Here is a tiny trained network, its code and every weight. The questions are about switching its units off for an input and a class, where a switched-off unit gives its printed mean instead of its output.

import numpy as np


def w(rows, s, z=0):
    codes = np.array(rows[::2]) - 128.0
    scale = np.full(codes.shape[1], s)
    scale[-1] = z or s
    return codes * scale


def f(y):
    return np.maximum(y, 0)


def log_softmax(a):
    a = a - a.max(-1, keepdims=True)
    return a - np.log(np.exp(a).sum(-1, keepdims=True))


def net(x, mask):
    res = np.array(x, float).reshape(1, 7) / 4 @ E
    y = f(res @ A[0][:, :-1].T + A[0][:, -1])
    res = res + np.where(mask, y, B[0][:, -1]) @ B[0][:, :-1]
    return log_softmax(res[-1] @ U[:, :-1].T + U[:, -1])


A, B = {}, {}
E = w([
[33,108,80,40],'x0',
[70,181,74,254],'x1',
[128,130,129,128],'x2',
[128,128,127,129],'x3',
[96,14,197,184],'x4',
[93,194,243,117],'x5',
[128,127,128,129],'x6',
],0.011)
A[0] = w([
[76,55,191,170,23],'neuron 1',
[205,131,160,163,120],'neuron 2',
[139,42,109,165,80],'neuron 3',
[195,129,143,150,31],'neuron 4',
[41,116,102,81,45],'neuron 5',
[26,168,222,106,86],'neuron 6',
[192,94,144,66,91],'neuron 7',
[221,147,153,159,98],'neuron 8',
[254,177,155,178,109],'neuron 9',
[183,236,74,95,3],'neuron 10',
[108,181,88,81,79],'neuron 11',
[220,145,142,182,76],'neuron 12',
[166,120,125,149,30],'neuron 13',
[99,162,112,185,116],'neuron 14',
[138,170,178,127,87],'neuron 15',
[146,101,71,151,73],'neuron 16',
[191,117,59,117,115],'neuron 17',
[147,70,40,133,100],'neuron 18',
[75,165,89,210,158],'neuron 19',
[64,127,111,89,150],'neuron 20',
[118,172,100,165,134],'neuron 21',
[199,251,75,89,122],'neuron 22',
[87,128,125,171,53],'neuron 23',
[90,203,205,121,91],'neuron 24',
[125,186,180,129,86],'neuron 25',
[97,156,96,188,64],'neuron 26',
[196,142,136,158,25],'neuron 27',
[204,119,155,77,153],'neuron 28',
],0.014,0.0045)
B[0] = w([
[156,14,143,219,220],'neuron 1',
[71,117,86,112,192],'neuron 2',
[182,88,109,179,204],'neuron 3',
[79,160,105,112,163],'neuron 4',
[26,140,66,81,202],'neuron 5',
[161,191,68,194,230],'neuron 6',
[147,219,236,12,208],'neuron 7',
[76,112,88,100,193],'neuron 8',
[23,99,71,117,225],'neuron 9',
[153,32,150,170,220],'neuron 10',
[109,24,91,109,196],'neuron 11',
[79,132,72,82,198],'neuron 12',
[112,151,102,93,146],'neuron 13',
[129,163,174,79,194],'neuron 14',
[144,163,103,186,171],'neuron 15',
[175,177,98,130,180],'neuron 16',
[196,187,99,188,201],'neuron 17',
[168,226,64,143,221],'neuron 18',
[124,170,255,50,236],'neuron 19',
[38,117,102,141,197],'neuron 20',
[144,117,210,59,188],'neuron 21',
[153,32,171,217,251],'neuron 22',
[123,123,234,122,167],'neuron 23',
[167,173,76,172,209],'neuron 24',
[198,179,72,170,179],'neuron 25',
[149,170,187,68,194],'neuron 26',
[95,134,106,113,165],'neuron 27',
[147,153,241,43,207],'neuron 28',
],0.0082,0.014)
U = w([
[143,173,204,39,84],'0',
[10,123,39,82,97],'1',
[174,32,128,157,254],'2',
[219,222,34,140,59],'3',
],0.013,0.0064)

Each question gives the input, the list of numbers given to net, and the class t.
The units are the neurons (one row each of A and B). Each row of codes is followed by its name. A weight is (code - 128) times the scale printed after its matrix; where a second scale follows, it is the last column's (A, B and U).
mask holds one flag per neuron, in row order. A switched-off neuron (its flag False) gives its mean, the last column of its row in B, instead of its output. The means were averaged over made-up inputs and are rounded, as every weight is.
A unit's drop is (log p(t) with every unit on - log p(t) with that unit switched off) / (log p(t) with every unit on - log p(t) with every unit switched off).
The circuit of an input: a set's keep is (log p(t) with only the set's units on - log p(t) with every unit switched off) / (log p(t) with every unit on - log p(t) with every unit switched off). Starting from the 12 units with the biggest drops (on a tie, the unit counted first), units are removed one at a time, each time the one whose removal leaves the highest keep (on an exact tie, the one counted first), for as long as the keep stays at least 0.8.
circuit, biggest first: the units of the circuit, biggest drop first
k most important neurons: the k neurons with the biggest drops, biggest first
drop when u is switched off: that unit's drop, to one decimal
input [2,-5,-7,4,7,-8,0], class 3: circuit, biggest first -> [neuron 18]
input [-7,-2,6,0,-8,-7,7], class 2: 4 most important neurons -> [neuron 22; neuron 10; neuron 17; neuron 5]
input [-7,-7,3,5,-3,-4,6], class 0: 3 most important neurons -> [neuron 28; neuron 7; neuron 5]
input [7,-6,-8,-7,1,-8,8], class 3: 3 most important neurons -> [neuron 18; neuron 17; neuron 9]
input [-8,8,1,-7,-5,-8,7], class 0: 4 most important neurons -> [neuron 19; neuron 21; neuron 26; neuron 14]
input [7,1,-3,4,8,0,0], class 2: 2 most important neurons -> [neuron 1; neuron 9]
input [-4,-7,-5,-1,-2,-6,3], class 0: 2 most important neurons -> [neuron 28; neuron 7]
input [0,-1,8,7,-7,8,-5], class 3: 3 most important neurons -> [neuron 24; neuron 25; neuron 6]
input [5,5,-5,-5,-4,6,-2], class 3: 2 most important neurons -> [neuron 6; neuron 24]
input [2,-7,3,8,7,-7,-4], class 0: 2 most important neurons -> [neuron 7; neuron 22]
input [-8,7,5,5,-7,0,-6], class 1: 3 most important neurons -> [neuron 9; neuron 12; neuron 8]
input [5,4,4,1,6,7,0], class 3: 3 most important neurons -> [neuron 6; neuron 22; neuron 24]
input [-6,4,-1,-5,-7,1,-3], class 2: 3 most important neurons -> [neuron 22; neuron 10; neuron 5]
input [-4,0,5,3,-7,2,-8], class 2: most important neuron -> [neuron 22]
input [6,3,-1,1,-5,-7,-8], class 3: 2 most important neurons -> [neuron 18; neuron 17]
input [-4,-1,0,-3,8,8,-4], class 2: 3 most important neurons -> [neuron 1; neuron 18; neuron 17]
input [-8,-1,5,-8,8,-5,2], class 1: drop when neuron 9 is switched off -> 0.2
input [-3,8,4,1,1,5,-5], class 0: drop when neuron 19 is switched off -> 0.1
input [-1,8,8,-7,6,6,-3], class 0: drop when neuron 19 is switched off -> 1.2
input [8,-6,-4,6,3,1,1], class 1: circuit, biggest first -> [neuron 5]
input [-6,0,1,6,-8,5,-5], class 2: drop when neuron 22 is switched off -> 1.1
